Here is a tiny trained network, its code and every weight. The questions are about switching its units off for an input and a target symbol, where a switched-off unit gives its printed mean instead of its output.

import numpy as np


def w(rows, s, z=0):
    codes = np.array(rows[::2]) - 128.0
    scale = np.full(codes.shape[1], s)
    scale[-1] = z or s
    return codes * scale


def f(y):
    return np.maximum(y, 0)


def softmax(a):
    e = np.exp(a - a.max(-1, keepdims=True))
    return e / e.sum(-1, keepdims=True)


def log_softmax(a):
    a = a - a.max(-1, keepdims=True)
    return a - np.log(np.exp(a).sum(-1, keepdims=True))


def net(x, mask):
    ids = ['αβγδελμξπτψω'.index(c) for c in x.split()]
    T = len(ids)
    res = E[ids] + P[:T]
    u = 0
    for l in range(3):
        q, k, v = (res @ M[l].T for M in (Q, K, V))
        z = softmax(np.where(np.tri(T) > 0, q @ k.T / 4**0.5, -1e9)) @ v
        res = res + np.where(mask[u], z, O[l][:, -1]) @ O[l][:, :-1]
        u += 1
        y = f(res @ A[l][:, :-1].T + A[l][:, -1])
        res = res + np.where(mask[u : u + 8], y, B[l][:, -1]) @ B[l][:, :-1]
        u += 8
    return log_softmax(res[-1] @ U[:, :-1].T + U[:, -1])


Q, K, V, O, A, B = {}, {}, {}, {}, {}, {}
E = w([
[183,224,140,114,159,103,156,197,164,3],'α',
[91,124,113,136,120,23,104,162,220,109],'β',
[137,167,218,73,160,100,188,119,208,125],'γ',
[103,149,118,4,134,117,94,144,180,176],'δ',
[154,122,101,145,155,113,138,205,174,127],'ε',
[90,119,51,67,121,77,46,208,113,150],'λ',
[172,160,124,100,114,119,165,198,34,163],'μ',
[119,118,184,74,182,74,66,178,102,102],'ξ',
[97,124,224,197,172,69,112,177,97,157],'π',
[88,97,95,154,218,142,156,104,87,74],'τ',
[92,83,173,91,56,68,147,51,91,88],'ψ',
[42,122,119,172,100,121,211,127,116,209],'ω',
],0.013)
P = w([
[204,251,90,136,225,51,88,69,117,170],'0',
[180,222,108,116,219,51,112,100,119,158],'1',
[161,196,123,117,200,70,119,118,110,155],'2',
[141,164,135,108,181,78,132,135,112,140],'3',
[122,137,146,105,166,92,138,154,109,134],'4',
[103,110,154,96,145,105,152,165,107,131],'5',
[90,85,165,97,127,113,164,178,109,120],'6',
[78,56,174,93,116,128,175,194,115,117],'7',
[56,30,178,80,103,140,180,203,113,115],'8',
[46,20,182,78,86,152,199,226,119,101],'9',
[22,2,178,72,70,169,215,233,117,96],'10',
],0.0081)
Q[0] = w([
[120,76,89,159,158,196,159,63,155,80],'L0H1',
[66,136,166,11,186,2,245,206,124,123],'L0H1',
[114,127,112,101,67,95,186,118,65,72],'L0H1',
[53,133,69,57,254,31,187,207,73,124],'L0H1',
],0.0094)
K[0] = w([
[137,171,144,91,92,86,107,176,135,151],'L0H1',
[74,4,130,118,98,192,157,176,113,123],'L0H1',
[95,112,154,120,144,175,151,169,200,130],'L0H1',
[73,39,169,122,68,148,189,144,110,119],'L0H1',
],0.012)
V[0] = w([
[197,113,201,98,75,107,96,148,109,78],'L0H1',
[189,111,79,65,179,134,130,76,145,52],'L0H1',
[194,172,101,131,180,155,114,255,137,131],'L0H1',
[146,73,119,202,180,164,112,103,47,112],'L0H1',
],0.0067)
O[0] = w([
[120,160,87,54,99,32,202,149,112,57,2],'L0H1',
[136,2,72,70,143,126,209,133,165,162,110],'L0H1',
[33,150,84,112,182,149,168,201,207,124,111],'L0H1',
[234,56,133,173,118,164,120,196,186,93,197],'L0H1',
],0.0066,0.0034)
A[0] = w([
[169,51,54,130,139,71,246,103,125,170,167],'L0N1',
[139,209,124,103,222,80,111,39,159,98,3],'L0N2',
[146,151,28,185,90,56,71,144,211,135,58],'L0N3',
[143,198,31,143,127,136,223,113,153,161,38],'L0N4',
[218,138,55,245,84,186,122,11,165,195,110],'L0N5',
[100,158,110,175,4,138,175,59,113,188,96],'L0N6',
[45,111,71,211,158,101,133,66,121,2,128],'L0N7',
[58,143,83,23,123,218,114,44,102,161,44],'L0N8',
],0.0044,0.0055)
B[0] = w([
[118,93,121,103,126,83,253,139,116,151,252],'L0N1',
[156,118,111,142,174,160,134,19,100,91,143],'L0N2',
[77,131,58,193,112,115,122,99,178,123,137],'L0N3',
[163,108,144,164,90,137,130,39,122,162,134],'L0N4',
[110,165,142,85,187,78,139,185,122,105,155],'L0N5',
[170,158,92,179,217,86,167,120,159,134,161],'L0N6',
[54,96,149,161,148,148,125,146,72,166,205],'L0N7',
[84,110,200,184,94,114,162,128,113,82,136],'L0N8',
],0.0061,0.0034)
Q[1] = w([
[148,145,140,136,65,133,133,188,129,161],'L1H1',
[204,97,102,185,59,179,132,67,129,153],'L1H1',
[78,120,105,114,128,159,193,162,91,105],'L1H1',
[145,206,5,123,84,138,131,85,118,127],'L1H1',
],0.011)
K[1] = w([
[116,96,141,153,239,76,130,85,83,113],'L1H1',
[157,167,24,162,172,100,145,37,239,116],'L1H1',
[86,94,214,106,80,70,127,190,139,65],'L1H1',
[205,183,122,118,255,19,109,111,134,223],'L1H1',
],0.0076)
V[1] = w([
[94,80,101,100,116,81,137,76,139,60],'L1H1',
[9,61,234,160,189,112,113,54,207,66],'L1H1',
[136,97,202,101,124,67,44,211,254,95],'L1H1',
[37,74,41,119,153,167,63,110,85,144],'L1H1',
],0.0047)
O[1] = w([
[204,130,88,76,140,89,140,59,109,146,103],'L1H1',
[238,120,104,210,210,37,62,65,167,191,249],'L1H1',
[158,223,83,112,253,29,115,193,175,163,37],'L1H1',
[200,147,153,102,165,214,95,105,166,194,156],'L1H1',
],0.005,0.0018)
A[1] = w([
[141,196,56,129,177,196,103,129,38,150,37],'L1N1',
[68,143,91,78,94,151,164,106,219,69,53],'L1N2',
[215,1,103,198,101,214,116,47,166,78,2],'L1N3',
[54,238,145,97,106,62,139,186,107,124,7],'L1N4',
[161,63,60,179,69,127,24,147,150,126,67],'L1N5',
[110,184,172,75,69,101,33,61,123,80,59],'L1N6',
[167,180,112,208,133,123,55,40,99,163,48],'L1N7',
[109,145,113,131,61,127,165,181,72,92,59],'L1N8',
],0.0062,0.0061)
B[1] = w([
[160,135,176,81,116,107,129,45,111,124,159],'L1N1',
[110,206,140,167,110,193,115,173,145,134,162],'L1N2',
[187,226,1,82,109,225,176,65,191,183,212],'L1N3',
[91,232,108,106,119,92,110,37,70,96,249],'L1N4',
[107,89,61,200,104,105,95,55,106,123,147],'L1N5',
[89,177,152,139,194,66,86,109,161,185,170],'L1N6',
[60,182,63,93,115,189,152,122,90,101,209],'L1N7',
[112,139,61,175,150,141,159,100,150,154,214],'L1N8',
],0.0071,0.0018)
Q[2] = w([
[149,138,173,18,117,83,81,200,139,74],'L2H1',
[78,138,176,145,163,45,139,159,90,175],'L2H1',
[172,147,139,103,121,139,167,199,35,181],'L2H1',
[169,195,114,135,5,102,122,132,193,185],'L2H1',
],0.013)
K[2] = w([
[71,107,130,99,168,13,199,219,100,152],'L2H1',
[106,96,240,127,96,88,57,161,91,125],'L2H1',
[37,90,162,89,64,172,133,187,134,35],'L2H1',
[48,248,106,130,178,111,145,84,85,136],'L2H1',
],0.011)
V[2] = w([
[163,96,144,157,204,147,112,155,17,2],'L2H1',
[113,118,204,41,154,162,100,104,213,34],'L2H1',
[32,31,48,95,148,107,36,121,116,111],'L2H1',
[214,161,82,21,101,154,62,189,67,162],'L2H1',
],0.0067)
O[2] = w([
[248,190,87,165,156,133,168,131,94,153,240],'L2H1',
[81,156,154,136,205,100,179,85,168,171,3],'L2H1',
[113,135,2,154,128,100,93,98,145,220,91],'L2H1',
[99,113,144,118,132,73,141,178,29,192,9],'L2H1',
],0.0093,0.0024)
A[2] = w([
[97,118,198,78,87,87,127,101,219,117,31],'L2N1',
[208,115,138,129,161,62,107,104,155,171,80],'L2N2',
[106,107,2,143,90,120,53,184,79,190,38],'L2N3',
[37,52,188,58,125,103,104,119,110,219,63],'L2N4',
[77,85,129,90,62,81,71,85,164,173,56],'L2N5',
[72,72,172,209,145,131,207,123,61,197,2],'L2N6',
[117,144,190,159,153,66,86,220,114,87,61],'L2N7',
[176,125,138,107,58,143,159,184,83,151,41],'L2N8',
],0.0074,0.0068)
B[2] = w([
[159,74,32,165,106,161,154,107,13,166,229],'L2N1',
[18,110,161,130,96,186,156,154,86,122,250],'L2N2',
[113,76,160,57,250,226,94,55,117,6,226],'L2N3',
[189,167,155,143,1,219,133,146,206,152,236],'L2N4',
[243,159,97,168,163,132,180,141,75,91,196],'L2N5',
[236,138,144,13,129,66,26,185,180,104,219],'L2N6',
[202,98,37,147,117,125,150,89,189,139,245],'L2N7',
[63,45,151,142,116,87,80,87,206,87,224],'L2N8',
],0.0065,0.0026)
U = w([
[129,35,86,144,180,167,179,244,213,138,214],'α',
[218,223,131,87,147,83,138,163,181,30,3],'β',
[111,119,74,52,139,128,53,87,144,98,32],'γ',
[176,132,64,164,126,193,208,98,116,197,107],'δ',
[146,177,223,239,130,152,27,103,95,121,207],'ε',
[93,131,253,83,176,134,203,61,197,110,65],'λ',
[24,77,50,184,83,58,86,94,236,116,157],'μ',
[120,81,133,117,94,55,147,2,106,104,69],'ξ',
[177,98,110,76,49,80,169,152,2,79,151],'π',
[101,164,121,98,205,58,115,156,85,226,93],'τ',
[155,178,116,5,78,138,76,120,220,180,118],'ψ',
[15,159,144,192,87,204,144,168,42,94,149],'ω',
],0.006,0.0049)

Each question gives the input, a string of symbols that net reads in full, and the target symbol t.
The units are the heads (4 rows each of Q, K, V and O) and the neurons (one row each of A and B). Each row of codes is followed by its name. A weight is (code - 128) times the scale printed after its matrix; where a second scale follows, it is the last column's (O, A, B and U).
mask holds one flag per unit, layer by layer, with each layer's heads first. A switched-off unit (its flag False) gives its mean, the last column of its rows in O or B, instead of its output. The means were averaged over made-up inputs and are rounded, as every weight is.
A unit's drop is (log p(t) with every unit on - log p(t) with that unit switched off) / (log p(t) with every unit on - log p(t) with every unit switched off).
The circuit of an input: a set's keep is (log p(t) with only the set's units on - log p(t) with every unit switched off) / (log p(t) with every unit on - log p(t) with every unit switched off). Starting from the 12 units with the biggest drops (on a tie, the unit counted first), units are removed one at a time, each time the one whose removal leaves the highest keep (on an exact tie, the one counted first), for as long as the keep stays at least 0.8.
circuit, biggest first: the units of the circuit, biggest drop first
k most important neurons: the k neurons with the biggest drops, biggest first
k most important neurons of layer l: the k neurons of layer l with the biggest drops, biggest first
input τ γ μ ω τ ω, target ε: circuit, biggest first -> (L0H1)
input ξ γ τ τ τ λ μ, target α: circuit, biggest first -> (L0H1 L1N4)
input τ τ ω τ τ α δ τ γ τ, target λ: circuit, biggest first -> (L2H1 L0H1)
input τ λ ω τ γ τ, target λ: circuit, biggest first -> (L2H1 L0N7)
input β δ λ ω λ ω ψ, target ε: circuit, biggest first -> (L0H1 L1N6)
input ω τ τ μ τ τ τ γ ψ γ δ, target π: 2 most important neurons of layer 2 -> (L2N5 L2N1)
input γ δ τ ω, target ω: circuit, biggest first -> (L0H1 L2H1)
input γ π ω τ λ τ, target γ: 2 most important neurons -> (L2N3 L1N5)
input ξ ω τ α ξ δ, target τ: circuit, biggest first -> (L1H1 L2H1)
input α τ γ ε α μ, target ω: 3 most important neurons -> (L1N8 L1N4 L2N6)
input μ μ π, target β: circuit, biggest first -> (L0H1 L2H1 L2N7)
input τ γ μ λ, target γ: 2 most important neurons of layer 2 -> (L2N3 L2N2)
input μ ξ γ, target τ: circuit, biggest first -> (L2H1 L0H1 L1H1)
input τ μ τ ε δ μ λ, target ω: circuit, biggest first -> (L1H1 L0H1 L1N4)
input ε μ ε τ π δ ω ε, target ε: circuit, biggest first -> (L0H1)
input β γ τ δ δ α μ μ τ, target ψ: 2 most important neurons -> (L2N6 L2N4)
input μ δ ε ψ ψ μ, target ψ: 3 most important neurons -> (L2N4 L2N6 L1N8)
input ω τ τ β τ γ, target α: 2 most important neurons -> (L2N1 L1N4)
input τ μ τ ω β μ μ, target ω: 3 most important neurons -> (L1N8 L2N6 L2N7)
input μ τ τ ξ μ μ τ τ ξ μ, target δ: 3 most important neurons -> (L1N8 L2N6 L0N7)
input ω τ ξ, target τ: circuit, biggest first -> (L2H1)
input τ μ τ α τ τ μ μ π μ, target β: circuit, biggest first -> (L0H1 L2H1 L1H1)
input μ λ ω, target ω: circuit, biggest first -> (L2H1 L1H1)
input τ τ π, target α: 2 most important neurons -> (L2N7 L1N4)
input τ ω β, target ε: 2 most important neurons of layer 0 -> (L0N1 L0N6)
input γ δ δ, target δ: 4 most important neurons -> (L2N5 L2N1 L2N4 L0N8)
input τ μ β τ ω ξ, target ε: most important neuron -> (L0N1)
input β τ τ μ, target α: 2 most important neurons -> (L2N8 L1N4)
